In the rows, zero is written as 128.
Known rows:
nafim: [139 101 166 110 133 155  99 120  92 116 110 104 116 119 119 124 145 105
 173 126 129 114 124 111 117 116 128 134 128 133 115]
rabil: [143 112 100 142 127 117 145 145 152 136 117 137 107 136 124 135 125 128
  91 111 138 130 124 142 141 146 134 128  76 142 166]
stofo: [176 108 155 132 147 157 113 113  44 112  96 131 122 103 112 140 104 113
 149 135 140 133 151 148  82  91 113 141  91 156 144]
klesafa: [135 143 114 135 137 114 144 162 146 158 132 145 130 134 129 122 132 128
 121 129 123 110 124 136 135 135 142 121 124 110 162]
depi: [118 159 136 179 110 134 143 176 138 160 164 162 113  66 115 150 138 119
  96 149  79  97 138 134 131 168 124 124 100 141 126]
nibrir: [122 141 136 144  97 140 139 167 118 153 172 155 151 100 109 144 130 112
 127 139  91 132 148 130 134 170 134 135 131 119 103]
kestidrus: [112 149 112 122 116 144 137 133 153 116 120 132 130 143 124 151 119 149
  71 118 134 123 123 147 132 121 156 122  93 154 161]
lesa: [134 115 136 137 118 115 131 131 171 111 133 120 116 141 136 144 127 144
 122 124 138 131 131 132 130 133 115 136 131 144 119]
vaste: [121 138 115 137 120 123 139 129 134 121 142 141 127 142 136 139 113 131
 125 131 129 151 133 131 137 142 119 120 143 126 124]
troskur: [141 134 148 114 156 154 116 116  57 130 103 123 134 101 116 100 128 101
 165 137 125 127 116 118  99 109 139 135 136 122 125]
plustar: [138 137 154 145 150 169 110 117  89 116  79 116  99 107 129 110 139 101
 133 118 119  90 120 125  94 110 132 130  94 169 136]
dobi: [132 126 133 121 125 114 138 133 149 130 156 125 136 128 129 135 129 145
 135 135 129 133 132 127 134 130 119 132 153 119 117]
granir: [116 138 138 134 116 133 143 153 151 142 116 152 140 151 122 148 131 120
 116 123 115 117 137 138 135 142 142 119 128 119 140]
sostok: [113 135 101 131 121 120 139 132 127 142 125 149 134 139 125 140 116 142
  95 124 121 121 137 143 138 126 131 111 110 120 145]
treplo: [ 72 148 140  89 150 105  86 115  77 141  86  66 130  82 140 121 186 108
 168 112 105  57 103 121 146 143 138 145 129  99 137]
plugruk: [132 121 134 126 118 109 134 130 154 126 150 128 131 130 128 139 128 148
 132 134 134 134 133 130 134 130 113 133 147 126 118]
mitrum: [117 147 125 125 135 123 127 141 154 137 136 142 118 140 132 132 133 157
 119 129 111  95 131 140 147 125 119 119 134 124 139]
skoskur: [130 117 134 129 130 107 134 132 154 127 138 139 123 143 127 138 124 148
 133 134 127 133 136 128 142 129 114 132 146 122 120]
bribas: [125 126  97 115 113 118 139 123 110 135 152 139 153 130 121 138 110 136
 110 131 129 152 134 137 136 134 133 128 127 113 127]
fevol: [131 136 118 153 127 126 146 128 155 128 106 141 119 142 139 127 128 132
  96 115 124 115 125 139 122 129 133 128 117 152 135]

Facts:
bedror	valu	fliru; bedror	valu	bribas; bizer	valu	floklo
bizer	valu	grunam; bresenir	valu	ganes; delil	valu	teskin
delil	valu	toflel; delil	valu	luza; depi	valu	nibrir
depi	valu	pifim; dovon	valu	pifim; dovon	valu	feskis
dretrebre	valu	vastufur; fabo	valu	ploku; fabo	valu	grekleni
fabo	valu	rugur; fabo	valu	grunam; fevol	valu	gigam
fledrim	valu	grekleni; fledrim	valu	komom; fleskol	valu	feskis
fleskol	valu	stofo; flitenon	valu	fluvan; fotram	valu	mose
gekli	valu	stofo; gekli	valu	klisik; gida	valu	ruflol
gida	valu	stiplar; gida	valu	komom; gida	valu	plebrur
gozu	valu	selin; gozu	valu	greke; gozu	valu	kuboskar
granir	valu	troskur; granir	valu	tovas; granir	valu	zumotrel
granir	valu	kletra; grebugrar	valu	greke; grebugrar	valu	kevizom
grebugrar	valu	mose; gregis	valu	bidil; gregis	valu	nibrir
gregis	valu	pifim; gregis	valu	grapal; gresitur	valu	zorir
kamadrol	valu	baskim; kestidrus	valu	plesteflir; klesafa	valu	skonim
klibu	valu	droban; klibu	valu	vaste; klibu	valu	grekleni
klibu	valu	klatres; klibu	valu	niri; klokinak	valu	lesa
klokinak	valu	gugren; klokinak	valu	skoskur; lelo	valu	zuvovi
lelo	valu	mose; lome	valu	moklamum; lome	valu	sodatri
lome	valu	gepak; mitrum	valu	skonim; nodram	valu	bidil
nodram	valu	dradrer; nuklu	valu	nibrir; pegrol	valu	skoskur
pegrol	valu	mafli; pegrol	valu	grunam; pegrol	valu	lapligam
pegrol	valu	niri; ploteti	valu	moklamum; plozegas	valu	movos
plozegas	valu	kladi; plustar	valu	troskur; plustar	valu	stiplevol
plustar	valu	dobi; plustar	valu	grapal; rabil	valu	ratize
ruven	valu	retrur; ruven	valu	vastufur; ruven	valu	rugur
sezi	valu	lobutir; sezi	valu	laflel; siko	valu	vuplok
skonom	valu	trobrul; sostok	valu	dukas; sostok	valu	klatres
sozo	valu	grunam; stavon	valu	lobutir; stavon	valu	niri
stikul	valu	troskur; stikul	valu	plesteflir; tazastek	valu	soplo
tazastek	valu	zuvovi; tazastek	valu	voklus; tazastek	valu	plesteflir
tazastek	valu	mose; treplo	valu	baskim; trogre	valu	mogek
trogre	valu	logro; trogre	valu	fluvan; trogre	valu	komom
trogre	valu	bropim; troklim	valu	truflur; troklim	valu	movos
vatrok	valu	plederes; zadror	valu	plugruk; baskim	lora	gruske
bidil	lora	sozo; bresenir	lora	dristabas; bribas	lora	dukas
dobi	lora	dretrebre; dovon	lora	dradrer; dradrer	lora	troba
dristabas	lora	fleskol; droban	lora	graton; fabo	lora	bedror
faras	lora	nafim; feskis	lora	flubi; fevol	lora	kladi
figri	lora	folin; fisku	lora	fabo; fledrim	lora	delil
fleskol	lora	klatres; flitenon	lora	tazastek; flubi	lora	vodras
folin	lora	grapal; fotram	lora	skatil; gepak	lora	klokinak
gezufan	lora	stofo; gida	lora	grekleni; gopu	lora	fisku
graklim	lora	zadror; grastor	lora	bidil; graton	lora	mirole
gregis	lora	logro; grekleni	lora	moklamum; gresitur	lora	mose
gruske	lora	stiplar; gugren	lora	zerek; guro	lora	faras
kestidrus	lora	ruflol; kevizom	lora	migrak; kladi	lora	pimas
klesafa	lora	rugur; klidrudon	lora	ruven; klisik	lora	bribas
klokinak	lora	grugrun; komom	lora	ploteti; kuboskar	lora	greke
lapligam	lora	zaskin; lelo	lora	droban; lesa	lora	bizer
lobutir	lora	dobi; lome	lora	vuplok; luza	lora	gugren
mafli	lora	dafek; mapo	lora	skonim; mebres	lora	lobutir
mogek	lora	nibrir; movos	lora	klisik; nafim	lora	mogek
nipa	lora	grastor; niri	lora	gresitur; nuklu	lora	kletra
pevas	lora	nuklu; pibur	lora	klibu; pifim	lora	baskim
pimas	lora	kuboskar; plebrur	lora	kevizom; plesteflir	lora	treska
plozegas	lora	grebugrar; plugruk	lora	stiplevol; plustar	lora	nodram
rabil	lora	gida; ratize	lora	retrur; ruven	lora	grizi
selin	lora	truflur; skerir	lora	pifim; skonim	lora	gregil
skonom	lora	plugruk; soplo	lora	plederes; stavon	lora	vatrok
stiplar	lora	zorir; stofo	lora	fotram; tazastek	lora	laflel
tovas	lora	movos; treska	lora	treplo; troba	lora	troskur
trogre	lora	troklim; truflur	lora	plesteflir; vatrok	lora	figri
vedul	lora	kliklos; vodras	lora	klesafa; vuplok	lora	gekli
zaskin	lora	niri; zerido	lora	tovas; zumotrel	lora	stavon
baskim	rebru	zorir; bedror	rebru	fisku; dradrer	rebru	dovon
dristabas	rebru	bresenir; dukas	rebru	klisik; fabo	rebru	bedror
faras	rebru	mogek; fisku	rebru	fabo; fleskol	rebru	dristabas
fleskol	rebru	klatres; folin	rebru	figri; fotram	rebru	skatil
fotram	rebru	gezufan; gida	rebru	rabil; graton	rebru	mirole
grebugrar	rebru	plozegas; greke	rebru	fevol; grugrun	rebru	gepak
gruske	rebru	zorir; klatres	rebru	bresenir; klatres	rebru	fleskol
kliklos	rebru	vedul; kuboskar	rebru	fevol; laflel	rebru	tazastek
luza	rebru	zerek; luza	rebru	gugren; mose	rebru	gresitur
nafim	rebru	faras; nodram	rebru	plustar; pifim	rebru	baskim
pifim	rebru	skerir; plederes	rebru	soplo; plesteflir	rebru	treplo
plozegas	rebru	grebugrar; plustar	rebru	nodram; retrur	rebru	ratize
selin	rebru	truflur; selin	rebru	treska; skatil	rebru	gezufan
skerir	rebru	gruske; skerir	rebru	stiplar; skonom	rebru	plugruk
sozo	rebru	grastor; stavon	rebru	figri; stofo	rebru	fotram
stofo	rebru	gezufan; treplo	rebru	plesteflir; treska	rebru	truflur
treska	rebru	plesteflir; troba	rebru	troskur; troba	rebru	dradrer
troklim	rebru	trogre; troskur	rebru	dovon; truflur	rebru	treska
zorir	rebru	baskim; zorir	rebru	stiplar; zumotrel	rebru	vatrok
baskim	munisos	klokinak; bedror	munisos	fluvan; bidil	munisos	meflolun
bizer	munisos	siko; bresenir	munisos	nipa; bribas	munisos	trobrul
dafek	munisos	mitrum; delil	munisos	sezi; depi	munisos	pibur
dobi	munisos	mafli; dovon	munisos	migrak; dradrer	munisos	migrak
dretrebre	munisos	mafli; dristabas	munisos	nipa; droban	munisos	vuplok
dukas	munisos	trobrul; fabo	munisos	fluvan; faras	munisos	sudas
feskis	munisos	zuvovi; fevol	munisos	drudol; figri	munisos	nibrir
fisku	munisos	fluvan; fledrim	munisos	sezi; fleskol	munisos	nipa
flitenon	munisos	gekli; flubi	munisos	zuvovi; folin	munisos	nibrir
fotram	munisos	gopu; gekli	munisos	ganes; gepak	munisos	dedon
gezufan	munisos	gopu; gida	munisos	feskis; gigam	munisos	bribas
gopu	munisos	fluvan; gozu	munisos	delil; graklim	munisos	vodras
granir	munisos	guro; grapal	munisos	nibrir; grastor	munisos	meflolun
graton	munisos	vuplok; grebugrar	munisos	plebrur; gregil	munisos	grunam
gregis	munisos	rugur; greke	munisos	drudol; grekleni	munisos	feskis
gresitur	munisos	kono; grizi	munisos	fliru; grugrun	munisos	dedon
gruske	munisos	klokinak; gugren	munisos	ploku; guro	munisos	sudas
kamadrol	munisos	tovas; kestidrus	munisos	skasteni; kevizom	munisos	voklus
kladi	munisos	drudol; klatres	munisos	nipa; klesafa	munisos	zuvovi
kletra	munisos	klonorok; klibu	munisos	toflel; klidrudon	munisos	fliru
kliklos	munisos	klibu; klisik	munisos	trobrul; klokinak	munisos	dedon
komom	munisos	zovuk; kuboskar	munisos	drudol; laflel	munisos	gekli
lapligam	munisos	kono; lelo	munisos	vuplok; lesa	munisos	siko
lobutir	munisos	mafli; logro	munisos	rugur; lome	munisos	ganes
luza	munisos	ploku; mafli	munisos	mitrum; mapo	munisos	grunam
mebres	munisos	mafli; migrak	munisos	voklus; mirole	munisos	vuplok
mogek	munisos	sudas; moklamum	munisos	feskis; mose	munisos	kono
movos	munisos	trobrul; nafim	munisos	sudas; nibrir	munisos	sudas
nipa	munisos	meflolun; niri	munisos	kono; nodram	munisos	kladi
nuklu	munisos	klonorok; pegrol	munisos	vastufur; pevas	munisos	klonorok
pibur	munisos	toflel; pifim	munisos	klokinak; pimas	munisos	drudol
plebrur	munisos	voklus; plederes	munisos	vaste; plesteflir	munisos	sostok
ploteti	munisos	zovuk; plozegas	munisos	plebrur; plugruk	munisos	pimas
plustar	munisos	kladi; rabil	munisos	feskis; ratize	munisos	bropim
retrur	munisos	bropim; ruflol	munisos	skasteni; rugur	munisos	zuvovi
ruven	munisos	fliru; selin	munisos	sostok; skatil	munisos	gopu
skerir	munisos	klokinak; skonim	munisos	grunam; skonom	munisos	pimas
skoskur	munisos	floklo; sodatri	munisos	ruflol; soplo	munisos	vaste
sozo	munisos	meflolun; stavon	munisos	nibrir; stikul	munisos	mapo
stiplar	munisos	klokinak; stiplevol	munisos	pimas; stofo	munisos	gopu
tazastek	munisos	gekli; teskin	munisos	kestidrus; tovas	munisos	trobrul
treplo	munisos	sostok; treska	munisos	sostok; troba	munisos	migrak
trogre	munisos	dafek; troklim	munisos	dafek; troskur	munisos	migrak
truflur	munisos	sostok; vatrok	munisos	nibrir; vedul	munisos	klibu
vodras	munisos	zuvovi; vuplok	munisos	ganes; zadror	munisos	vodras
zaskin	munisos	kono; zerek	munisos	ploku; zerido	munisos	trobrul
zorir	munisos	klokinak; zumotrel	munisos	nibrir; baskim	besta	435
bedror	besta	76; bidil	besta	267; bizer	besta	267
bresenir	besta	809; bribas	besta	809; bropim	besta	809
dafek	besta	267; dedon	besta	545; delil	besta	545
depi	besta	76; dobi	besta	267; dovon	besta	267
dradrer	besta	545; dretrebre	besta	809; dristabas	besta	435
droban	besta	76; drudol	besta	267; dukas	besta	809
fabo	besta	76; faras	besta	267; feskis	besta	76
fevol	besta	545; figri	besta	267; fisku	besta	435
fledrim	besta	545; fleskol	besta	651; fliru	besta	809
flitenon	besta	76; floklo	besta	545; flubi	besta	267
fluvan	besta	76; folin	besta	76; fotram	besta	76
ganes	besta	809; gekli	besta	267; gepak	besta	545
gezufan	besta	651; gida	besta	267; gigam	besta	545
gopu	besta	267; gozu	besta	267; graklim	besta	267
granir	besta	76; grapal	besta	651; grastor	besta	809
graton	besta	545; grebugrar	besta	267; gregil	besta	267
gregis	besta	76; greke	besta	545; grekleni	besta	545
gresitur	besta	267; grizi	besta	809; grugrun	besta	267
grunam	besta	267; gruske	besta	809; gugren	besta	267
guro	besta	267; kamadrol	besta	267; kestidrus	besta	809
kevizom	besta	651; kladi	besta	545; klatres	besta	809
klesafa	besta	76; kletra	besta	267; klibu	besta	267
klidrudon	besta	651; kliklos	besta	809; klisik	besta	76
klokinak	besta	809; klonorok	besta	809; komom	besta	267
kono	besta	435; kuboskar	besta	267; laflel	besta	809
lapligam	besta	267; lelo	besta	76; lesa	besta	267
lobutir	besta	267; logro	besta	545; lome	besta	76
luza	besta	651; mafli	besta	545; mapo	besta	545
mebres	besta	545; meflolun	besta	545; migrak	besta	76
mirole	besta	651; mitrum	besta	267; mogek	besta	267
moklamum	besta	267; mose	besta	76; movos	besta	267
nafim	besta	267; nibrir	besta	76; nipa	besta	435
niri	besta	267; nodram	besta	76; nuklu	besta	267
pegrol	besta	267; pevas	besta	267; pibur	besta	545
pifim	besta	267; pimas	besta	267; plebrur	besta	76
plederes	besta	651; plesteflir	besta	545; ploku	besta	76
ploteti	besta	809; plozegas	besta	267; plugruk	besta	267
plustar	besta	545; rabil	besta	809; ratize	besta	545
retrur	besta	267; ruflol	besta	435; rugur	besta	267
ruven	besta	267; selin	besta	267; sezi	besta	809
siko	besta	545; skasteni	besta	267; skatil	besta	651
skerir	besta	545; skonim	besta	267; skonom	besta	267
skoskur	besta	267; sodatri	besta	809; soplo	besta	76
sostok	besta	809; sozo	besta	435; stavon	besta	267
stikul	besta	267; stiplar	besta	267; stiplevol	besta	545
stofo	besta	809; sudas	besta	267; tazastek	besta	76
teskin	besta	435; toflel	besta	267; tovas	besta	651
treplo	besta	267; treska	besta	267; troba	besta	809
trobrul	besta	267; trogre	besta	267; troklim	besta	267
troskur	besta	545; truflur	besta	809; vaste	besta	76
vastufur	besta	545; vatrok	besta	545; vedul	besta	809
vodras	besta	267; voklus	besta	545; vuplok	besta	545
zadror	besta	545; zaskin	besta	76; zerek	besta	76
zerido	besta	545; zorir	besta	545; zovuk	besta	76
zumotrel	besta	267; zuvovi	besta	545

Rows:
No name comes twice in this set of rows, the named rows included.
[141 142 106 125 145 117 160 158 136 159 131 148 134 129 124 102 135 126
 120 132 117 126 116 133 140 143 153 135 133 101 151]  zadror
[123 100 144 147 144 161 100  76 130 115 101 120  92 110 130  85 139  74
 124 126 146 140  86  57 106  92 133  99 114 154  96]  skerir
[149 117 123 113 140 105 141 161 150 144 156 131 131 131 119 111 136 138
 148 138 133 143 123 129 143 142 128 139 144  93 135]  moklamum
[134 103 149 117 108 128 132 143 151 129 140 134 140 148 117 150 133 128
 142 123 125 134 142 129 137 137 132 139 152 120 107]  figri
[142 124 110 111 132 112 137 152 141 145 161 130 131 137 120 114 130 145
 152 136 128 138 132 135 149 140 120 134 149  97 133]  rugur
[151 118  96 130 139 103 153 143 139 141 131 139 127 149 131 108 128 123
 128 120 131 147 126 131 142 150 133 140 131 108 137]  grekleni
[127 132 121 138 116 113 140 135 139 132 142 133 143 132 128 132 113 129
 126 131 135 146 134 129 130 138 132 125 142 124 126]  klisik
[140 112 153 109 110 130 143 147 140 147 151 146 156 132 110 141 149 138
 138 132 105 127 142 124 139 143 137 150 153 100  94]  grapal
[119 123  85 130 138 126  85 113  41 180  76 138 146 133 136 111 109  80
 140 102 139 102 142 125 127  97 133  73  96  94 192]  sozo
[132 133 109 158 130 115 137 127 161 139  99 143 121 161 147 124 131 135
 100 105 120 100 135 138 128 128 126 122 119 143 143]  fledrim
[124 146 114 116 135 131 166 138 141 108 128 133 129 147 126 124 122 140
 120 136 131 161 116 135 133 143 143 140 132 126 133]  zuvovi
[126 143 106 115 131 111 123 145 139 160 146 140 139 149 134 116 129 160
 133 128 109  88 139 142 145 112 128 114 151 102 142]  klibu
[137 127 138 114 128 112 143 126 158 119 142 124 137 136 126 132 139 156
 123 135 132 132 124 128 131 127 124 149 149 125 111]  kevizom
[128 122 117 149 117 127 132 127 145 137 112 142 128 133 131 152 120 135
  81 116 136 117 133 142 125 124 132 117  99 142 149]  bresenir

Now the same elements, written a new way:
Known rows:
gozu: [114  96 149 145 132  97 149 162 110 123 137 132 137]
kuboskar: [113  98 148 165 122 116 119 146  75 112 124 130 155]
dovon: [145 129 178 118 153  67 144 166 162 120 120 120 157]
troskur: [109  82 154 153 111 116 129 142 131 118 146 105 161]
meflolun: [103  89 175 161  96 111 114 140 114 120 156 115 144]
ratize: [131  91 167 128 114  92 126 127 146 124 154 118 156]
retrur: [136 104 153 156 104 104 117 143  81 132 135 143 144]
gida: [127  99 147 147 114 110 149 165  86 130 116 151 128]
komom: [129 112 156 137 125  80 121 135 108 128 133 139 150]
lome: [ 91  92 165 151 116  96 140 147 107 116 150 125 118]
voklus: [103  87 172 158  97 111 117 137 113 118 166 111 143]
stavon: [125  94 147 152 123 102 147 158  67 138 134 149 125]
lobutir: [132 102 152 151 112  95 120 141 109 135 136 146 155]
mebres: [129  88 167 140 111 100 127 139 115 131 151 114 148]
klokinak: [ 97  73 166 157 103 107 152 136  94 137 149 129 111]
skonom: [121 100 151 147 135  90 143 162  75 125 132 141 122]
siko: [ 91  83 164 153 112 111 139 158 110 123 149 114 126]
flubi: [137 106 157 138 107 108 121 144 116 126 131 146 157]
klisik: [104  89 146 143 110 121 126 128 146 110 137 119 164]
graklim: [138 111 158 132 121  94 120 142 111 120 133 142 157]

Rows:
No name comes twice in this set of rows, the named rows included.
[120 106 156 140 138  84 142 159 104 128 130 137 132]  plozegas
[119  92 163 125 110  95 127 121 140 121 155 117 155]  soplo
[139  88 160 140  87 122 126 139 122 128 150 124 147]  logro
[155 125 178 114 125 107 148 187 121 115 115 110 132]  gregis
[ 92  71 160 146 112 131 130 117 101 113 139 106 144]  bribas
[100  76 154 107 112  98 170 147 107 118 180 110 118]  lelo
[135 108 162 138 124  88 124 136  71 130 137 133 145]  zumotrel
[114  88 164 128 131  90 151 150 154 133 148 116 141]  fevol
[ 83  89 146 181 115  88 110 121 102 119 135 166 142]  grunam
[105  87 156 138 123 115 157 149 144 131 150 123 153]  vatrok
[107  93 155 139 107 114 124 130 160 116 148 128 165]  zerek
[114  84 181 145 113  93 130 115  92 128 146 125 137]  nipa
[127 107 175 129 100 106 117 150 115 103 139 124 148]  feskis

